Each row, then one of two labels for whether it has a hidden trait; a new part has new ones
In the rows, zero is written as 128.
[ 89 163 182 141 119  77 130 122  91 128 138 131 141 131 114 125 216 134
 117 135 206 131 177 177 133 110 208 110 155 103 130 149 135 132 133 123
 156 131 133 127 130 120 128 149 129 146 129 136 145  83 129 131 143 128
   1 129 151 139 120 126 143 126 130 126 167  99 120  81 144 128 118 126
 128 135 131 135 164 149 121 124 137 103  29 130 130 121 139 237  96 131
 127 139 129 142 130 125 129 142 130 123 130 124 131 150 149 115 116 137
 128 124 126 143 165 134 134 136 122 128 141 109 157 121 140 129 128 121
 171 125 127 130 132 137 127 125 128 115 117 127 172 131 136 116 109 197
 110 131 136 150 125 131 134 127 176 174 164 134 114 145 116 130 129 101
 136 114 130 110 151 131 129 165 122 126 220 140 140 132 126 106 103 136
 128 137 135] -> Q
[135 205 116 128 128 124 135 129 136 127 129 129 117 151 128 136 162 134
 126 255 108 132 101  96 141 128  94 128 129 131 144 131  94 144 127 133
 164 102 142 135 125 132 120 143  97 126 112 131 130 116 129  95 139  75
 132 111 109 113 129 125 123 144 125 147 117 113 122  97 139 122 173  97
 139 140 132 127 136  87 128 117 158 184 126 127 106 123 151 126 130 126
 128 127 131 138 130 129 139 127  42 130 127 127 130 149  88 105 140 132
 125  95 127 142 148 135 111 208 130 124 129 110 133 105 104 119 115 133
 126 126 126 121 112 128 129 156 139 132 119 129 130 127 126 125 126 129
 122 132 124 175 127 143 122 220 121 129 128 129 142 128 159 100 132 129
  97 126  84 110 126 129 121 119 122 128 153 138 137 127 155 104 100 160
 139 151 103] -> Q
[130 142  93 107 140 202  93 117 175 127 119 124 124 130 126 124 126 117
 145 121   9 130  64 130 122 149  47 126 142 131 125 113 124 136 128 102
 138 125 124 112  98 123 180 122 141  99 170 128 123 211 127 141 109 108
 153 145 120 125 127 110 127 124 129 110  37 160 127 107 149 131 129 126
 134 135 122 117  75 125 134 137 109 129 138 127 139 131 122 118 124 123
 130   1  78  88 142 121 147 111  87 130 118 130 128 121 135 131 134 113
 143 201 130 153  64 128 123  69 119 127 125 156 118 133 125 115 130 139
 117 129 120 168 132 124 148 117 115 135 109 127 133 120 122 143 144 126
 161 125 132 129 126 128 131 142 140  58  76 127 128 132 127 142 126 132
 133 124 154 185 100 122 131  76 152 134  13  98 139 130 107 131 127 130
 125  71 147] -> T
[198  62  27 107 216 192 122 128 202 128 130 129 106 154 128 129   1 128
 148 150   1 132 132  75 117 139 142 156 130 183 128 100 112 183 127 102
  61 132 139 114 106 126 171 141 126  98 179 118 121 143 125 128  99 146
 255 148 112 125 129 121  87 137 189 127  14 162 133 145 146 143 104 132
 146 140 105 127  70 113 138 125 117  96 118 130 171 124 117 149 131 114
 129 120 128 124 131 120 135 128 136 131 129 119 128 124  44 129 111 124
 128 127 124 160 140 128 127  79 123 126 112 156 103 165 129  65 117 183
  61 105 126 196 132 131 144 126 128 111 120 136  66 130 174 126 150   1
 124 131 126 119 125 110 130  90 126 129  68 129 128 101 133 121 132 151
 132 174 133 173 130 131 131  74 125  92  19  82 110 135 141 126 149 120
 125  69 108] -> T
[135 215 108 130 147 131 134 145 102 126 127 127 113 151 129 125 167 128
 126 255 111  58 143  92 122 110  78 132 195 127 127 132  92 127 129 142
 178  96 136 132 114 142 142 132 123 142 111 152 120  46 127 101 134  68
 150 112 102 108 129 123 147 126 124 145 181 119 132  80  82 132 190  95
 126 130 146 124 130  85 128 117 166 193 126 127 144 125 100 123 199 122
 129 235 132 129 132 122 145 132 109 132 151 131 130 153 111 131 143 174
 129 117 121  57 134 130 124 218 126 122 127 112 123 113  94 133 113 131
 128 103 133 135 110 131 135 155 136 124 109 129 140 121 124 113 129 132
 130 129 128 197 125 148 127 143 109 137 143 129 129 123 133  99 148 133
  83 125  84 115 124 137 128 129 125 132 121 141 141 110 120 130  97 172
 136 120 109] -> Q
[129 181 110 120 191 166 114 149 129 130 131 127 126 163 125 125 131 124
 129 232 116  81 121 134 132 127 125 133 151 128 138 108  85 166 120 145
 126 129 126 126 107 169 138 137 123 128 130 129 114 118 129  95 129 126
 222 130 134 127 129 130 126 124 149 123 134 124 151 145  87 130 163 126
 147 130 129 122 124 132 137 126 153 128 120 127 137 119 112 133 130 124
 129 126 132 119 136 125 142 119  42 134 128 185 128 127  63 121 137 161
 131 128 127 140 139 132 105 178 117 121 127 121 123 132 100  98 105 162
 124 125 125 178 133 153 131 130 125 119 115 129 111 118 124 129 136 123
 142 133 118 119 100 134 125 192 124 134 133 122 128 114 153 103 129 130
 124 142  93 120 128 130 122  91 148 138 125  79 154 120 149 124 121 137
 139 127 133] -> Q
[133 146 101 123 169 103 105 126 179 132 128 130 120 152 126 121  47 121
 128  35  23 137  77 139 117 164  95 132 147 141 126 119 152 130 120 114
 115 156 119 125 101 130 142 139 146 102 168 112 132 197 129 132 137 143
 255 126 140 106 141 120  88 122 161 113  24 142 126 131 166 134 131 127
 120 131  99 117 127 137 130 122 114 110 180 131 149 136 108  23  88 120
 134 136  87  82 141 131 156 119 118 123 121  75 127 122  91 144 116 147
 129 122 126 152 117 149 119  58 103 130 126 148 130 176 134 136 120 131
  88 120 121 162 138 138 139 145 125 119  98 133  90 124 167 144 123 138
 128 133 121  30 118 109 135  80  83  94 146 127 128 128 109 138 134 146
 122 163 126 179 116 130 129 100 131 121 132 158 145 132 124 125 167 140
 114 127 130] -> T
[135 225  86 136  73  76 116 138 124 120 141 132 129 154 122 127 126 138
 127 145 106 147 135 143 122 154 160 132 202 133 129 129 137 116 126 137
 117 132 130 124 123 112 108 150 102 126  97 158 138 125 134 125 129  73
  70 105 129 123 130 120 147 126 121 140 121 120 134 142 131 129 176 128
 127 132 149 123 124 123 130 114 136 119 108 127 142 118  43 174 154 120
 127 238 133 116 130 127 144 142  56 123 125 119 128 163 105  96 146 141
 121 119 123 159 201 114 125 199 116 129 127 114 133 113 129 131 119 101
 162 124 126 111 128 151 129 142 132 128  90 125 142 127  79 126 121 197
 107 133 125 125 122 128 136 129 116 179 137 130 128 123 141 125 135 124
 128 120 130 145 129 142 128 128 123 136 198 149 145 135 149 130  93 164
 135 157 129] -> Q
[124 151 109 128  82  94 123 130 136 124 135 131 121 150 127 136 208 132
 128 255 133 135 125 119 140 106 139 123 128 145 128 124 107 135 124 131
 165 133 129 125 120 129 125 152  99 134 134 137 134  36 133 123 128 127
 151 128 121 126 131 126 149 142 109 127 114 105 138  84 143 132 179 102
 125 131 149 132 130 107 132 114 154 122 104 121 135 119 111 151 177 120
 129 237 147 141 129 129 138 127  57 123 147 123 127 158 110  97 117 167
 123  68 125  93 155 134 129 209 117 130 137 104 108 108 128 155 129 107
 150 125 135 130 135 143 124 150 138 132 112 128 159 129 125 115 120 126
 124 134 121 182 126 127 133 213 126 158 160 131 134 127 127 124 151 121
 129 139 129 104 130 141 123 125 112 139 200 124 134 112 138 127 113 133
 136 160 130] -> Q
[154 218   1 129 109 126 124 149 135 133 129 131 112 148 145 127 114 140
 126 255 119  80  77  85 139 123 123 129 173 134 141 132 135 147 127 133
 115 134 145 126 126 154 128 182 108 135 136 152 134 109 129  92 129 110
 132 128 140 128 135 134 135 130 125 147 121 125 146 124  83 140 130 129
 149 129 127 129 121  96 134 119 131 118 234 127 129 122 171 128 129 125
 129 195  94 125 137 128 135 121  34 125 127 189 129 123 103 105 133 135
 127 113 124 145 149 132 127 138 117 123 130 123 137 113 131 122 105 119
 115 101 129 137 133 155 132 126 128 117  96 133 132 120 125 122 124 116
 126 139 117 158  99 128 133 204  86 111 124 131 128 117 160  93 132 127
  92 145  85 113 113 143 123 126 115 109 149  77 162 115 162 117 126 133
 127 116 127] -> Q
[162 137 116 130 181 145 124 151 121 138 128 127 117 152 128 125  85 128
 128 104 129 127 126 137 136 114 147 139 136 175 128 106 130 158 129 137
 126 128 145 128 112 124 137 153 108 136 134 140 127 121 125  99 129  93
 222 127 129 114 134 124 133 142 146 138 148 135 142 142 125 144 125 103
 130 146 134 128 130 137 128 123 126 147 121 119 109 119 220 139 127 123
 128 141 101 128 132 121 131 115  52 132 127 176 128 125 128 118 133 152
 135 127 128  70 120 128 116 135 122 121 122 126  69 121  99 122 113 167
  96 102 140 125 129 126 132 158 127 122 123 127 126 120 133 126 125  62
 142 128 126 134 102 132 129 129 133 128 111 128 129 113 158 105 126 130
 132 141  95 115 126 134 123 106 150 103  83 121 129 130 118 132 125 149
 130 132 101] -> Q
[159 148   1 129 173 116 117 123 133 134 131 129 126 164 142 145 130 125
 126 154 107  94 124  85 130 140 133 145 143  92 136 109 136 163 127 148
 121 109 138 128 120 165 142 143 125 128 135 144 131  60 129 103 134 122
 111 128 141 124 131 129 119 124 147 143 112 137 131 143  77 141 123 104
 126 145 131 121  92  99 137 120 132 118 193 118 147 122 183  27 129 124
 131 160 128 115 132 129 140 119 130 125 125 178 128 127 113 104 131 166
 135 124 119 148 159 106 113 120 119 130 121 124 128 130 127 133 101 137
  98 122 125 175 141 152 133 124 125 122 105 129 137 120 118 129 136  76
 128 132 115 131 120 128 132 136 126 110 129 129 128 131 152 124 133 125
 127 148  90 114 133 139 128 126 144 131  82 150 139 131 162 121 119 159
 136 128 103] -> Q
[160 152  87 120 148 128 118 126 121 130 134 131 104 146 141 141 124 129
 123 255 106  89  78  90 127 153 139 138 180 183 126 135 125 164 116 154
 114 131 133 124 112 126 140 171  99 118 120 154 123  49 132  89 136 124
 200 117 114 119 136 115 136 140 148 124 107 117 153 114 107 142 140 127
 142 143 125 117 117  90 133 110 166 158 114 118 119 121  81  44 123 118
 133 194 132 117 141 132 161 131 113 122 120 102 129 136  64 101 143 172
 130 117 127  94 184 111 102 192 112 129 125 124  84 143 129 134 103 125
 115 127 129 133 120 164 135 162 135 121  98 131 130 117 107 128 131  96
 133 137 112 142 116 138 132 136  89 138 131 122 128 124 130 124 150 134
  82 148  87 145 112 132 128 117 107 118  98 161 147 116 143 111 117 142
 130 127 135] -> Q
[130 167   1 131 164 116 120 126 127 127 131 130 114 164 145 128  88 132
 127 153  57 136  71 145 128 148 141 141 125 173 124 102  99 167 128 142
 108 130 128 126 126 165 144 172 109 124 144 131 134 114 130  97 127  93
 214 128 136 126 137 125 126 141 145 126 110 136 147 154 111 141 161 104
 147 145 127 126 122 135 137 122 150 126 109 128 134 115 120 123 118 120
 129 130 139 122 138 126 138 128  53 131 126 171 128 119 116 124 124 133
 130 125 119  93 137 109 115 166 127 129 129 122 133 127 128 128 109 163
  97 123 139 130 115 138 127 159 134 113 111 133 127 130 131 129 124  66
 127 131 119 139 124 132 128 175 127 135 136 130 147 127 151 106 142 141
 128 145 129 132 104 131 128  92 143 104 136  83 139 125 139 127 129 141
 126 127 129] -> Q
